Each row has a name. After each piece below comes the name of the row it's from, unless a question asks for something else. Each question is about the rows just above it.

Columns, left to right: D F M Z
kav: [-6.25  2.63  1.05 -4.48]
nud: [-2.66  2.09  8.30 -5.25]
dodi: [-2.66  2.09  8.30 -7.31]
Which column holds this, read top down? [2.09 2.09]
F
The row with [-2.66  2.09  8.30 -7.31] is
dodi

Columns, left to right: L Y K X J
nud: [ 4.83 -1.12 -0.32  0.14  2.61]
gipu: [ 4.83 -1.12  0.11 -0.08 -0.53]
kav: [-1.35 -1.02 -0.25  0.01  2.00]
nutag: [-6.38 -0.11 -0.06  0.07 -0.01]
[ 2.61 -0.53  2.00] is in which column, read top down?
J
[-0.53  2.00] is in which column, read top down?
J
Which column holds [ 4.83 -1.35 -6.38] top down?
L
Which column holds [-1.12 -1.02 -0.11] top down?
Y
Which column holds this, read top down? [ 0.11 -0.25]
K
[4.83 4.83] is in which column, read top down?
L

Columns, left to right: S V E P
ves: [-0.70  1.21 -6.81 -2.63]
nud: [-5.61  3.36  2.96  1.83]
dodi: [-2.67 -0.84 -3.59  1.92]
gosa: [ 4.48  3.72  3.53 -0.36]
meli: [-4.36  1.46 -4.40 -1.08]
rog: [ 0.78 -1.24 -3.01 -1.46]
Which column holds this, read top down? [1.21 3.36]
V
Which column holds this, read top down? [-3.59  3.53]
E

Columns, left to right: A Q C R G
ves: [-1.24  4.28  2.52  0.02 -0.03]
meli: [ 0.32  2.52  4.28  8.25 -2.17]
dodi: [-0.30  0.16  0.09  0.31  0.60]
Which column holds [8.25 0.31] top down?
R
Which column holds [ 0.32 -0.30] top down?
A
[0.09 0.31]
dodi
[2.52 0.16] is in which column, read top down?
Q
[4.28 0.09] is in which column, read top down?
C
[2.52 4.28]
meli

Columns, left to right: T N H W U B
rog: [-1.31  4.60 -1.72  2.44 -2.04  2.19]
dodi: [ 1.54  1.60  3.61  1.56  1.89 -0.84]
nud: [ 0.86 -0.01 -1.33 -0.19  1.57 -1.59]
kav: [-1.19 -0.58 -0.45 -0.18  4.69  1.15]
Sekav: [ 1.67 -6.32 -0.95 -2.65  1.72 -2.24]
ves: [ 0.90 -0.11  1.94 -2.01  1.79 -0.73]
kagol: [ 1.11 -0.34  2.11  2.65  0.78  2.45]
meli: [-2.51  2.29  0.07  1.83  0.40 -4.67]
gipu: [ 1.60  1.56  1.54  1.89  3.61 -2.33]
sanu: [-0.87 -3.24  1.71  0.70 -0.02  3.69]
nutag: [-1.72 -1.27  0.70  1.71  0.07 -0.28]
gosa: [ 0.56 -0.14  1.57  0.99 -0.57  0.93]
[-6.32 -0.11 -0.34  2.29  1.56 -3.24 -1.27 -0.14] is in which column, read top down?
N
Where do [1.71 0.70] appear?
sanu
[1.60 1.56 1.54 1.89 3.61] is in which row?
gipu
[-0.84 -1.59  1.15 -2.24 -0.73  2.45 -4.67 -2.33  3.69 -0.28  0.93] is in which column, read top down?
B

Columns, left to right: Rar zama vapad dapaz zolu
kagol: [-2.19  1.68 -3.20  4.46 -1.86]
ves: [ 0.14 -2.84  0.47 -1.54  0.24]
nutag: [ 2.65  3.77 -0.64  0.39 -2.83]
rog: [0.93 1.55 4.10 4.04 0.08]
dodi: [-3.45  1.47  0.20 -0.83  4.31]
gipu: [0.69 5.53 4.02 4.96 0.74]
kav: [ 3.88 -0.74  0.58  0.32  2.00]
meli: [ 3.67 -0.47 -0.47  0.93 -0.73]
gosa: [ 0.32  1.80 -3.26 -6.45  1.37]
sanu: [-2.17 -0.62 -0.96  3.74  1.52]
[ 3.67 -0.47 -0.47  0.93]
meli
Which column holds this, read top down? [ 2.65  0.93 -3.45  0.69  3.88  3.67  0.32]
Rar

Columns, left to right: zur Fuzar berap dama ful sigul dovef
rog: [ 2.73 -5.34  1.14  2.18 -3.55 -4.46  2.00]
gosa: [-0.34  3.16  1.74 -5.57 -0.43  3.05  3.03]
nud: [-0.46 -2.77  3.75 -0.16  1.40 -6.90  0.32]
sanu: [ 3.11  0.95  3.01  2.48  1.98 -0.97  0.63]
nutag: [ 0.30  0.39 -0.87 -4.81  3.03  0.29 -6.12]
Sekav: [ 3.16 -5.36 -1.65  5.06 -3.44 -0.96 -0.35]
gipu: [ 2.73 -5.34  1.14 -0.23 -1.70  0.41  1.76]
kav: [ 0.94 -1.80 -1.84 -2.63 -1.07 -2.54  1.57]
Which column holds [1.74 3.75] top down?
berap
Which column holds this, read top down? [1.14 1.74]
berap
Which column holds [ 2.48 -4.81] top down?
dama
[-0.34  3.16]
gosa
Which column holds this, read top down? [-0.46  3.11  0.30  3.16  2.73  0.94]
zur

Columns, left to right: zufor sil dogib kuvi
ves: [-4.28  2.94 -5.09  1.45]
gipu: [ 3.20 -0.45 -5.09  1.45]
dodi: [-3.27  2.94  5.46  1.61]
[-4.28  3.20] is in which column, read top down?
zufor
[2.94 5.46] is in which row?
dodi
[ 3.20 -0.45 -5.09  1.45]
gipu
[-0.45 -5.09]
gipu
Which column holds [1.45 1.45] top down?
kuvi
[ 2.94 -5.09  1.45]
ves

Columns, left to right: dal teg buse Visu
sanu: [ 1.06  7.42 -0.93  1.80]
rog: [0.04 4.45 0.13 1.61]
dodi: [ 7.42 -0.93  1.06  1.80]
Sekav: [ 1.06  7.42 -0.93  2.52]
[ 1.06  7.42 -0.93  2.52] is in which row?
Sekav
The row with [ 1.06  7.42 -0.93  1.80] is
sanu
The row with [4.45 0.13] is
rog

Columns, left to right: momut Mene ruv teziv Gugi rumu Tepo zil
kav: [ 4.55  0.40  2.11 -0.08  4.06  3.67  3.17  1.20]
dodi: [ 4.55  0.40  2.54 -0.08  4.06  3.67  3.17  1.20]
gipu: [-0.08  2.54  3.67  0.40  4.06  4.55 -1.58  0.52]
ves: [-1.68  0.91  1.90 -3.00  6.05  1.73 -1.58  0.52]
[ 0.91  1.90 -3.00  6.05  1.73 -1.58]
ves
[ 0.40  2.54 -0.08  4.06  3.67  3.17] is in which row?
dodi
[ 4.55  0.40  2.54 -0.08  4.06  3.67]
dodi
Which column holds [3.67 4.55] top down?
rumu
Which column holds this, read top down? [0.40 0.40]
Mene
Which column holds [0.40 2.54 0.91] top down?
Mene
[-0.08  0.40] is in which column, read top down?
teziv

Columns, left to right: mut nezu mol Rifas Fakel naze vuvev begep Pif bil
kagol: [-3.76  1.59  4.87 -3.87  1.60 -3.31 -2.18  0.42  4.86 -3.53]
nutag: [ 1.60 -2.20  2.76 -2.17  1.58 -1.86 -1.40  1.29  2.76 -0.71]
meli: [-4.77  5.63  4.61 -4.87  5.49 -4.24 -3.53  6.26  4.64  3.17]
gosa: [-1.86 -2.12  1.58  2.76  1.60 -2.17  1.10  1.32 -2.49  3.96]
rog: [-1.62  2.06  1.95 -1.66  2.01 -1.43 -1.26  2.27  1.96  1.10]
The row with [ 1.60 -2.20  2.76 -2.17  1.58 -1.86] is
nutag
[ 1.60 -2.17]
gosa
[ 1.60 -3.31]
kagol
[ 2.06  1.95 -1.66  2.01 -1.43 -1.26]
rog
Where do [-1.86 -2.12  1.58  2.76  1.60 -2.17  1.10  1.32 -2.49] appear?
gosa
[1.29 6.26 1.32] is in which column, read top down?
begep

